Here is a tiny trained network, its code and every weight. The questions are about switching its units off for an input and a class, where a switched-off unit gives its printed mean instead of its output.

import numpy as np


def w(rows, s, z=0):
    codes = np.array(rows[::2]) - 128.0
    scale = np.full(codes.shape[1], s)
    scale[-1] = z or s
    return codes * scale


def norm(h):
    return h / np.sqrt((h * h).mean(-1, keepdims=True) + 1e-5)


def f(y):
    return y / 2 * (1 + np.tanh(0.7978845608 * (y + 0.044715 * y**3)))


def log_softmax(a):
    a = a - a.max(-1, keepdims=True)
    return a - np.log(np.exp(a).sum(-1, keepdims=True))


def net(x, mask):
    res = np.array(x, float).reshape(1, 4) / 4 @ E
    u = 0
    for l in range(2):
        y = f(norm(res) @ A[l][:, :-1].T + A[l][:, -1])
        res = res + np.where(mask[u : u + 13], y, B[l][:, -1]) @ B[l][:, :-1]
        u += 13
    return log_softmax(norm(res)[-1] @ U[:, :-1].T + U[:, -1])


A, B = {}, {}
E = w([
[36,72,194,191,171,118,107],'x0',
[165,83,127,143,160,166,55],'x1',
[175,126,118,240,103,160,176],'x2',
[147,37,174,98,2,119,125],'x3',
],0.0082)
A[0] = w([
[100,74,102,17,144,187,81,67],'L0N1',
[165,134,131,139,132,174,14,3],'L0N2',
[161,141,134,201,102,171,144,86],'L0N3',
[85,113,238,141,171,195,70,42],'L0N4',
[153,160,75,105,86,64,189,164],'L0N5',
[113,168,109,85,204,174,80,69],'L0N6',
[164,118,107,150,149,132,2,36],'L0N7',
[77,149,157,43,144,115,170,159],'L0N8',
[132,155,97,151,189,136,154,152],'L0N9',
[200,72,176,113,174,184,65,56],'L0N10',
[152,182,49,113,80,153,67,40],'L0N11',
[173,77,114,104,79,113,121,29],'L0N12',
[124,77,145,126,71,113,116,44],'L0N13',
],0.0091,0.0043)
B[0] = w([
[170,142,89,114,114,54,89,212],'L0N1',
[85,56,120,97,154,161,255,149],'L0N2',
[144,127,30,88,127,18,93,189],'L0N3',
[157,202,186,160,119,58,134,205],'L0N4',
[98,99,209,156,182,143,145,253],'L0N5',
[123,158,128,133,82,141,83,222],'L0N6',
[33,127,102,55,157,110,235,169],'L0N7',
[135,90,62,130,121,82,155,230],'L0N8',
[93,112,141,117,46,169,94,227],'L0N9',
[70,114,128,80,89,124,213,184],'L0N10',
[161,117,206,150,172,130,94,178],'L0N11',
[102,167,128,139,111,169,80,163],'L0N12',
[74,162,128,141,84,194,107,168],'L0N13',
],0.0093,0.0043)
A[1] = w([
[95,208,69,129,192,234,108,5],'L1N1',
[232,145,121,33,139,163,159,99],'L1N2',
[96,103,117,134,126,110,135,47],'L1N3',
[238,185,138,56,128,200,176,130],'L1N4',
[122,134,80,97,65,90,103,253],'L1N5',
[46,192,91,102,237,116,87,75],'L1N6',
[129,189,79,170,173,164,167,91],'L1N7',
[66,96,95,91,139,180,254,128],'L1N8',
[185,72,70,236,124,186,209,179],'L1N9',
[141,79,179,50,36,108,134,64],'L1N10',
[72,172,148,115,53,204,97,147],'L1N11',
[64,173,162,166,139,72,187,76],'L1N12',
[221,110,149,75,162,207,133,179],'L1N13',
],0.0089,0.0056)
B[1] = w([
[144,114,130,136,92,226,118,159],'L1N1',
[87,94,184,170,115,43,147,165],'L1N2',
[186,110,169,111,85,130,133,119],'L1N3',
[44,86,172,219,80,98,154,179],'L1N4',
[148,192,105,148,192,170,162,254],'L1N5',
[179,32,116,125,19,157,142,190],'L1N6',
[130,59,106,106,40,136,113,151],'L1N7',
[128,65,157,73,244,202,193,183],'L1N8',
[131,115,92,2,124,77,102,205],'L1N9',
[159,78,91,160,96,183,107,190],'L1N10',
[134,190,111,115,168,185,95,184],'L1N11',
[154,115,173,146,154,148,142,198],'L1N12',
[73,145,198,168,200,120,117,167],'L1N13',
],0.0097,0.0073)
U = w([
[137,132,91,149,49,250,75,187],'0',
[118,65,141,91,155,145,187,252],'1',
[98,137,194,218,108,60,102,31],'2',
[160,146,30,64,105,43,90,22],'3',
[147,220,129,132,236,152,114,203],'4',
],0.02,0.0012)

Each question gives the input, the list of numbers given to net, and the class t.
The units are the neurons (one row each of A and B). Each row of codes is followed by its name. A weight is (code - 128) times the scale printed after its matrix; where a second scale follows, it is the last column's (A, B and U).
mask holds one flag per neuron, layer by layer. A switched-off neuron (its flag False) gives its mean, the last column of its row in B, instead of its output. The means were averaged over made-up inputs and are rounded, as every weight is.
A unit's drop is (log p(t) with every unit on - log p(t) with that unit switched off) / (log p(t) with every unit on - log p(t) with every unit switched off).
The circuit of an input: a set's keep is (log p(t) with only the set's units on - log p(t) with every unit switched off) / (log p(t) with every unit on - log p(t) with every unit switched off). Starting from the 12 units with the biggest drops (on a tie, the unit counted first), units are removed one at a time, each time the one whose removal leaves the highest keep (on an exact tie, the one counted first), for as long as the keep stays at least 0.8.
circuit, biggest first: the units of the circuit, biggest drop first
most important unit: the unit with the biggest drop
top k neurons in layer l: the k neurons of layer l with the biggest drops, biggest first
drop when u is switched off: that unit's drop, to one decimal
input [4,3,-2,2], class 2: circuit, biggest first => L0N4
input [-8,4,-7,-4], class 2: circuit, biggest first => L1N2; L1N4
input [-7,0,-3,-6], class 2: circuit, biggest first => L1N4; L1N2
input [0,-7,7,-6], class 1: top 2 neurons in layer 1 => L1N8; L1N12
input [-6,-7,7,-6], class 1: top 3 neurons in layer 1 => L1N4; L1N9; L1N12
input [-1,4,-6,8], class 0: top 2 neurons in layer 1 => L1N10; L1N9
input [-4,0,2,-4], class 0: top 2 neurons in layer 1 => L1N1; L1N5
input [7,-6,-1,-6], class 2: top 2 neurons in layer 0 => L0N7; L0N4
input [8,0,-5,7], class 2: top 2 neurons in layer 1 => L1N6; L1N1
input [8,7,-8,3], class 2: top 3 neurons in layer 0 => L0N4; L0N1; L0N3
input [-8,-7,-7,5], class 2: top 2 neurons in layer 1 => L1N2; L1N4
input [-1,5,4,4], class 1: top 2 neurons in layer 0 => L0N10; L0N2
input [-6,-2,7,2], class 3: top 2 neurons in layer 0 => L0N3; L0N4
input [6,7,0,-7], class 0: circuit, biggest first => L1N6
input [4,-4,-8,7], class 3: top 2 neurons in layer 1 => L1N6; L1N1
input [-6,-6,-3,-4], class 1: top 4 neurons in layer 0 => L0N5; L0N8; L0N1; L0N4
input [-5,8,-6,5], class 1: top 2 neurons in layer 0 => L0N2; L0N7
input [2,0,-3,4], class 0: top 2 neurons in layer 0 => L0N3; L0N13
input [-6,-1,8,-4], class 3: drop when L1N9 is switched off => 1.1
input [-3,8,-2,-3], class 1: drop when L0N6 is switched off => 0.0
input [5,3,-3,-3], class 2: drop when L0N4 is switched off => 3.2
input [5,5,4,4], class 1: most important unit => L0N10
input [2,-1,-2,1], class 4: drop when L1N5 is switched off => 0.2
